Below are the code and all the weights of a small trained network. Each question names an input and a class and asks about switching units off, where a switched-off unit gives its printed mean instead of its output.

import numpy as np


def w(rows, s, z=0):
    codes = np.array(rows[::2]) - 128.0
    scale = np.full(codes.shape[1], s)
    scale[-1] = z or s
    return codes * scale


def norm(h):
    return h / np.sqrt((h * h).mean(-1, keepdims=True) + 1e-5)


def f(y):
    return y / 2 * (1 + np.tanh(0.7978845608 * (y + 0.044715 * y**3)))


def log_softmax(a):
    a = a - a.max(-1, keepdims=True)
    return a - np.log(np.exp(a).sum(-1, keepdims=True))


def net(x, mask):
    res = np.array(x, float).reshape(1, 7) / 4 @ E
    u = 0
    for l in range(4):
        y = f(norm(res) @ A[l][:, :-1].T + A[l][:, -1])
        res = res + np.where(mask[u : u + 15], y, B[l][:, -1]) @ B[l][:, :-1]
        u += 15
    return log_softmax(norm(res)[-1] @ U[:, :-1].T + U[:, -1])


A, B = {}, {}
E = w([
[225,56,104,71,28,250,128,142,195,150],'x0',
[128,129,127,129,128,128,130,126,129,129],'x1',
[128,128,128,129,127,128,127,128,129,128],'x2',
[98,96,187,8,106,75,120,53,118,225],'x3',
[50,225,34,107,76,200,95,62,74,136],'x4',
[66,44,201,144,158,213,145,70,75,58],'x5',
[125,127,129,129,129,129,130,129,127,130],'x6',
],0.0015)
A[0] = w([
[40,204,42,84,94,203,194,103,77,142,18],'L0N1',
[126,129,124,112,139,130,127,134,129,122,127],'L0N2',
[193,84,131,86,90,212,17,124,182,125,6],'L0N3',
[133,125,128,134,127,125,111,119,131,127,128],'L0N4',
[136,122,125,130,125,120,105,117,128,119,127],'L0N5',
[38,217,38,86,85,205,179,95,70,144,43],'L0N6',
[161,67,184,128,182,85,241,217,161,135,55],'L0N7',
[135,125,130,145,115,120,121,114,128,129,127],'L0N8',
[116,108,161,85,99,93,133,80,114,173,90],'L0N9',
[187,94,136,96,96,204,32,121,178,129,40],'L0N10',
[183,45,212,119,197,70,253,228,176,133,52],'L0N11',
[133,121,118,130,117,117,140,123,118,121,122],'L0N12',
[117,122,116,113,131,126,149,143,124,123,128],'L0N13',
[128,124,126,128,127,127,124,130,124,129,128],'L0N14',
[137,139,95,183,126,140,174,180,129,86,50],'L0N15',
],0.002,0.0013)
B[0] = w([
[191,119,148,172,98,109,44,65,150,106,138],'L0N1',
[127,128,130,133,124,127,126,128,127,131,127],'L0N2',
[110,105,113,146,94,103,202,146,93,146,128],'L0N3',
[128,129,130,126,127,128,130,131,124,126,128],'L0N4',
[124,127,130,128,127,129,129,132,129,130,127],'L0N5',
[203,123,144,180,103,109,45,64,147,96,167],'L0N6',
[153,134,116,149,98,125,60,66,130,110,187],'L0N7',
[124,126,127,123,132,130,127,135,128,128,128],'L0N8',
[136,123,79,117,168,139,120,151,147,88,137],'L0N9',
[112,105,112,143,94,107,199,147,99,139,129],'L0N10',
[176,124,115,184,77,116,7,21,139,90,245],'L0N11',
[126,129,132,126,130,132,122,133,131,132,125],'L0N12',
[135,131,130,132,130,130,125,122,127,132,128],'L0N13',
[128,126,127,129,130,129,127,128,127,131,128],'L0N14',
[114,103,111,65,163,123,97,127,134,126,120],'L0N15',
],0.0021,0.0011)
A[1] = w([
[90,111,193,49,92,96,141,78,121,230,2],'L1N1',
[180,52,200,134,175,80,169,202,166,120,72],'L1N2',
[88,106,190,49,89,92,137,76,117,230,13],'L1N3',
[94,162,98,117,111,160,132,115,103,140,66],'L1N4',
[99,105,171,53,98,94,134,82,114,209,62],'L1N5',
[123,130,133,131,127,133,127,135,129,135,131],'L1N6',
[151,156,102,235,135,183,138,207,139,70,4],'L1N7',
[171,181,32,101,90,43,116,194,162,185,68],'L1N8',
[181,52,191,132,172,80,163,194,161,119,72],'L1N9',
[196,72,105,62,51,247,162,149,182,149,58],'L1N10',
[128,128,129,129,121,123,129,130,120,126,127],'L1N11',
[152,165,88,253,142,193,148,221,142,55,89],'L1N12',
[60,36,151,126,138,191,158,74,60,48,51],'L1N13',
[36,213,35,95,90,205,158,112,78,154,32],'L1N14',
[98,109,183,54,97,97,134,77,120,217,60],'L1N15',
],0.0023,0.0013)
B[1] = w([
[145,122,76,108,170,142,119,149,136,62,156],'L1N1',
[141,149,108,152,86,131,72,53,122,123,185],'L1N2',
[150,123,71,108,175,145,120,150,140,55,165],'L1N3',
[155,106,146,136,122,115,112,115,139,124,99],'L1N4',
[149,123,81,112,168,145,119,154,141,67,164],'L1N5',
[129,128,129,127,127,127,130,127,129,126,128],'L1N6',
[127,106,90,32,171,117,110,118,126,99,167],'L1N7',
[128,156,228,137,176,228,129,152,150,149,223],'L1N8',
[142,146,112,154,90,129,79,65,127,124,179],'L1N9',
[43,118,108,173,111,49,174,147,59,131,253],'L1N10',
[128,127,127,128,129,129,128,128,129,129,128],'L1N11',
[142,93,61,3,182,120,101,135,135,69,252],'L1N12',
[173,214,162,118,151,161,116,190,204,204,171],'L1N13',
[203,73,168,167,122,91,91,100,165,113,148],'L1N14',
[152,120,75,104,172,139,119,149,139,60,171],'L1N15',
],0.0029,0.0011)
A[2] = w([
[103,92,145,2,133,71,134,39,121,204,44],'L2N1',
[192,85,102,105,59,194,142,136,156,141,96],'L2N2',
[95,157,143,136,164,96,111,116,114,124,79],'L2N3',
[112,104,158,30,130,82,128,65,118,181,64],'L2N4',
[128,132,120,138,126,133,128,129,125,129,129],'L2N5',
[74,63,198,146,149,201,166,88,97,77,80],'L2N6',
[84,66,189,141,147,193,148,81,92,78,4],'L2N7',
[183,200,65,122,109,37,128,190,171,189,70],'L2N8',
[77,207,64,120,78,186,101,71,90,139,108],'L2N9',
[127,127,129,127,129,127,130,127,132,126,128],'L2N10',
[89,156,139,131,166,95,114,112,114,128,71],'L2N11',
[74,172,151,156,191,64,113,118,106,120,89],'L2N12',
[127,127,127,122,128,128,126,126,128,128,127],'L2N13',
[69,176,151,156,196,57,118,120,106,117,99],'L2N14',
[129,129,129,125,127,129,126,129,125,127,127],'L2N15',
],0.0028,0.0019)
B[2] = w([
[161,135,51,177,170,190,132,201,138,10,110],'L2N1',
[3,152,135,150,145,33,157,115,38,130,220],'L2N2',
[147,88,116,127,82,153,150,148,135,140,141],'L2N3',
[151,140,80,204,142,184,135,184,135,58,104],'L2N4',
[129,121,139,111,129,117,129,127,130,129,129],'L2N5',
[167,254,142,96,145,143,112,192,185,218,147],'L2N6',
[189,209,109,113,121,108,111,193,184,200,101],'L2N7',
[82,149,220,117,184,231,131,112,111,146,221],'L2N8',
[226,36,207,180,139,28,90,93,201,115,172],'L2N9',
[130,132,125,130,128,131,128,127,122,129,128],'L2N10',
[159,85,116,131,77,159,153,159,136,135,134],'L2N11',
[114,65,106,114,41,140,179,151,104,153,222],'L2N12',
[129,128,127,138,129,129,128,133,131,124,129],'L2N13',
[94,59,97,110,21,127,210,157,92,154,244],'L2N14',
[126,125,127,132,129,127,126,132,132,129,128],'L2N15',
],0.0023,0.0011)
A[3] = w([
[148,201,169,110,144,146,135,172,161,208,55],'L3N1',
[174,109,150,168,110,101,67,54,147,110,56],'L3N2',
[125,185,204,122,157,195,154,152,152,196,63],'L3N3',
[196,58,190,179,138,67,84,106,153,110,2],'L3N4',
[135,129,42,94,198,145,116,169,129,51,71],'L3N5',
[183,88,108,109,62,197,138,148,181,146,110],'L3N6',
[135,126,130,127,121,124,127,129,134,135,120],'L3N7',
[146,76,91,120,41,165,192,142,133,154,77],'L3N8',
[121,182,90,146,95,148,87,63,129,117,26],'L3N9',
[111,82,177,135,144,180,148,93,120,99,86],'L3N10',
[96,158,156,157,206,79,111,126,120,114,118],'L3N11',
[131,135,58,117,183,142,116,169,129,62,79],'L3N12',
[148,151,126,106,130,99,124,137,145,164,96],'L3N13',
[139,117,125,131,115,141,134,136,137,136,122],'L3N14',
[60,84,96,159,54,81,252,132,66,151,32],'L3N15',
],0.0035,0.0014)
B[3] = w([
[90,183,191,188,195,238,105,185,125,128,150],'L3N1',
[176,126,136,208,84,88,44,62,155,140,195],'L3N2',
[137,246,137,184,211,214,61,231,169,194,160],'L3N3',
[130,167,83,152,41,146,68,26,124,148,193],'L3N4',
[175,63,109,6,176,163,198,88,187,85,208],'L3N5',
[38,144,136,158,125,39,188,155,40,140,128],'L3N6',
[115,127,126,133,144,130,121,119,118,104,126],'L3N7',
[58,143,141,153,143,39,176,149,69,121,148],'L3N8',
[181,52,218,167,131,76,101,128,164,158,124],'L3N9',
[144,204,105,139,148,131,92,172,156,184,123],'L3N10',
[113,97,88,113,42,143,169,140,104,164,149],'L3N11',
[150,81,131,33,146,144,173,88,159,137,176],'L3N12',
[104,112,136,155,143,182,135,125,106,64,122],'L3N13',
[107,148,131,132,151,107,117,116,116,110,123],'L3N14',
[31,116,122,171,62,59,238,208,30,149,255],'L3N15',
],0.0023,0.0024)
U = w([
[30,104,118,165,65,50,227,178,35,147,254],'0',
[203,110,141,198,66,91,11,10,165,131,101],'1',
[171,70,78,2,195,162,171,114,175,60,136],'2',
[117,224,180,170,194,223,93,210,153,187,13],'3',
],0.0067,0.00055)

Each question gives the input, the list of numbers given to net, and the class t.
The units are the neurons (one row each of A and B). Each row of codes is followed by its name. A weight is (code - 128) times the scale printed after its matrix; where a second scale follows, it is the last column's (A, B and U).
mask holds one flag per neuron, layer by layer. A switched-off neuron (its flag False) gives its mean, the last column of its row in B, instead of its output. The means were averaged over made-up inputs and are rounded, as every weight is.
A unit's drop is (log p(t) with every unit on - log p(t) with that unit switched off) / (log p(t) with every unit on - log p(t) with every unit switched off).
The circuit of an input: a set's keep is (log p(t) with only the set's units on - log p(t) with every unit switched off) / (log p(t) with every unit on - log p(t) with every unit switched off). Starting from the 12 units with the biggest drops (on a tie, the unit counted first), units are removed one at a time, each time the one whose removal leaves the highest keep (on an exact tie, the one counted first), for as long as the keep stays at least 0.8.
circuit, biggest first: the units of the circuit, biggest drop first
most important unit: the unit with the biggest drop
top k neurons: the k neurons with the biggest drops, biggest first
k most important neurons of layer l: the k neurons of layer l with the biggest drops, biggest first
input [-7,3,-4,6,2,-8,-3], class 3: circuit, biggest first => [L2N8; L1N8; L3N1]
input [8,-1,4,-2,8,5,-1], class 0: circuit, biggest first => [L1N10; L3N6]
input [-7,-5,-5,3,-2,8,-2], class 3: circuit, biggest first => [L2N6; L1N13; L3N3]
input [-5,-3,-7,-6,-3,1,4], class 2: circuit, biggest first => [L1N12; L3N5]
input [-1,-4,4,-5,3,5,4], class 2: circuit, biggest first => [L1N12; L3N5]
input [-2,-6,-6,-8,-2,7,-4], class 2: most important unit => L1N12
input [5,8,-8,-3,-6,3,-7], class 1: circuit, biggest first => [L0N11; L3N4]
input [7,0,1,-7,-4,-5,-6], class 0: circuit, biggest first => [L1N10; L2N2; L3N8]
input [7,7,-5,-7,4,8,3], class 3: circuit, biggest first => [L2N6; L1N13]
input [7,4,-6,7,-6,-8,-4], class 3: circuit, biggest first => [L1N8; L2N8; L1N12; L3N1]
input [5,6,-3,4,4,-7,-4], class 3: top 3 neurons => [L1N8; L2N8; L2N14]
input [-2,1,-7,2,5,-6,2], class 3: top 3 neurons => [L0N11; L1N8; L2N8]
input [-6,5,5,-8,0,0,-5], class 2: top 2 neurons => [L1N12; L1N10]
input [5,-1,-7,3,-6,-2,-6], class 1: top 2 neurons => [L0N11; L2N14]
input [-6,3,1,1,8,4,0], class 1: top 3 neurons => [L1N10; L2N9; L0N6]
input [-1,-2,-8,8,5,7,2], class 2: most important unit => L1N8
input [3,7,6,8,-8,7,8], class 1: top 2 neurons => [L0N11; L1N12]
input [-6,-4,-4,3,7,5,-7], class 1: top 3 neurons => [L1N10; L0N6; L2N9]
input [5,-4,8,5,4,0,8], class 0: top 2 neurons => [L1N10; L1N12]
input [3,-7,-2,7,6,-5,0], class 2: most important unit => L0N11
input [1,0,-3,5,5,-7,-6], class 3: top 3 neurons => [L1N8; L1N12; L0N11]
input [-6,-5,-1,5,7,1,-1], class 1: top 3 neurons => [L0N6; L2N9; L1N10]
input [-7,-1,2,-3,3,-8,2], class 3: 3 most important neurons of layer 0 => [L0N3; L0N10; L0N11]
input [7,3,-2,-6,6,0,8], class 0: top 2 neurons => [L0N11; L1N10]
input [-3,6,0,-3,-6,5,0], class 1: top 2 neurons => [L0N11; L1N8]
input [5,1,-1,-5,-6,4,-4], class 1: 2 most important neurons of layer 2 => [L2N14; L2N12]
input [0,-3,-2,5,4,7,5], class 3: most important unit => L1N12
input [7,6,-3,1,6,5,-2], class 0: top 2 neurons => [L0N11; L1N10]
